Each row has a name. After each piece below comes the name of the row it's from, unless a question asks for something else. Each question is about the rows just above it. Places in a row count from 1.

tepuf: [ 84  85  85 119  96 114 144]
fini: [ 64 131 136 140 119  96 110]
Vopo: [184 138  89 161 185 150 142]
kes: [184 137  89 160 151 172 186]
Lodo: [132 121 110 138 162 161 129]
larat: [184 114 128 144 129 120 150]
pul: [154  82  86 138 185 150 162]
Count the entries of [ 84  85  85 119  96 114 144]:	7
The rest of the row after [ 86 138 185 150]:	[162]
How many entries does [184 114 128 144 129] have?	5
Go on from [ 89 160] to the end of its row.	[151 172 186]
Go on from [184 138] to the end of its row.	[ 89 161 185 150 142]
[140] is at row and place	fini, 4

tepuf: [114 127 129 135 140 147  86 128 194 107 115 146]
pul: [138 127 129 135 140 147  86 128 194 107 115 146]
Gemem: [163 143 149 108 155 101 125 141 174 127 124 113]
pif: [ 92 112 105 148  98 154 138 114 165 100 165 121]
larat: [163 143 149 108 154 101 125 141  84 157  91 137]
The rest of the row after [108 154]:	[101 125 141  84 157  91 137]
[137] is at row and place	larat, 12
Count the entries of [163 143 149 108 154 101 125 141  84 157  91 137]:	12
Number of entries in [ 92 112 105 148  98]:	5

pul: [134 102 155 150 163 146]
fini: [140  96 114 147 136 145]
larat: [106 160 133 149 102  98]
Gemem: [134 130 142 145 139 157]
kes: [143 119 127 123 143 109]
Lodo: [127 120 137 128  80 136]
banev: [117 135 141 111 110  92]
pif: [126 108 137 139 149 128]
Vopo: [106 121 149 134 116 157]
tepuf: [140 123 154 136 158 149]
Mani: [113 174 142 138  96  92]
gasu: [132  70 137 143 130 151]
[135] is at row and place	banev, 2
How many entries does [126 108 137 139 149] have?	5
Count the entries of [132  70 137 143 130 151]:	6
[120] is at row and place	Lodo, 2
Count the entries of [126 108 137 139 149 128]:	6

tepuf: [ 73 194 113  96 150 127 103]
Lodo: [175 148 171 141 150  99 125]
kes: [170 156 176 125 150  93 119]
Vopo: [119 174 124 109 150 131  96]
Move every entry of [148 171 141] by -1 step of 1.	[147 170 140]
Shift each entry of [194 113] by -1 times 1:	[193 112]

Vopo: [149 109 130 141 162]
Lodo: [155  97 137 142 174]
banev: [138  95 135 142 179]
pif: [164 166 117 111  73]
tepuf: [ 99 170 105 116  79]
[137 142] with -1 step of 1 on every entry:	[136 141]
Shift each entry of [97] by -1 times 1:	[96]
Go on from [138  95] to the end of its row.	[135 142 179]

banev: [150 117 148 121 116  93 103 122 130 136  95 151 126 122 111 139 128 103
 106 145  99 103  98 114 132 146 119 144 147 181 114 116 133 133 151 155
 151 120 112]
Lodo: [138 133 134 142 140 115 138 130 122 120 168 104 127 101 129  95  79 134
  96 137 114 121 148  84 105 131 107 120 137 110 116 111 123 115 131 129
  89 132 150]
Gemem: [157 107 158 137 105 128 128 137 104 109 131 114 146 109 114 103 141 114
 138  99 147 144 132 136 114  85 128 124 130 138 138 147 138 135 106 125
  83 138 123]
gasu: [157 107 158 137 105 128 170 137 104 109 131 114 146 109 114 103 141 114
 138  99 147 144 132 106 114  85 128 116 125 145 126 132 133 124 109  97
  93 144 146]
larat: [150 138 148 121 116  93 103 122 130 136  95 151 126 122 111 139 128 103
 106 145  99 103  98 120 132 146 119 144 147 181 114 116 133  55 151 155
 151 120 112]
Where do [138 133 134 142 140 115 138 130 122 120 168 104 127 101 129  95  79 134
  96 137 114 121 148  84 105 131 107 120 137 110 116 111 123 115 131 129
  89 132 150] appear?	Lodo
which: [150 138 148 121 116  93 103 122 130 136  95 151 126 122 111 139 128 103
 106 145  99 103  98 120 132 146 119 144 147 181 114 116 133  55 151 155
 151 120 112]	larat
How many entries does [157 107 158 137 105 128 128 137 104 109 131 114 146 109 114 103 141 114
 138  99 147 144 132 136 114  85 128 124 130 138 138 147 138 135 106 125
  83 138 123] have?	39

kes: [175 125  73 117 117]
gasu: [ 55 107 186 155  97]
larat: [ 95 138 158 128 125]
pul: [156 133 101 118 127]
The rest of the row after [175 125]:	[ 73 117 117]
Shift each entry of [95] by +1 times 1:	[96]
The rest of the row after [133 101]:	[118 127]
[156 133 101] with -1 step of 1 on every entry:	[155 132 100]

pif: [121 184 148 146 105 140 147 104 111 142  83 143  94 144 195]
Mani: [127 105  63 130 164 147 151 142 128 127 174 144  94 144 195]
Vopo: [143 183 195 116 108 151 137  95  93 121  95 150 189 114  86]
How many entries does [143 183 195 116 108 151 137] have?	7
The rest of the row after [121  95 150 189]:	[114  86]
Move every entry of [128 127 174] by -1 step of 1.	[127 126 173]
Go on from [ 83 143  94] to the end of its row.	[144 195]

larat: [117 164 152 105 109 145 138 134  91 183]
fini: [126 174 146 107 117 125 145 138  86 183]
Vopo: [104 148 158 110  93 170 128 120  93  90]
tepuf: [117 167 150 108 110 145 138 133  92 181]
pif: [117 167 150 108 110 145 118 133  92 181]
kes: [117 164 152 105 109 145 138 134  95 185]
gasu: [104 148 158 110  93 170 128 120  93 185]
Mani: [100 124 118 127 152 124 130 137 133 142]
banev: [108 123 120 129 134 116 120 132 118 138]
How many entries does [104 148 158 110  93 170 128 120  93  90] have?	10
[91] is at row and place	larat, 9
[145] with +1 step of 1 on every entry:	[146]

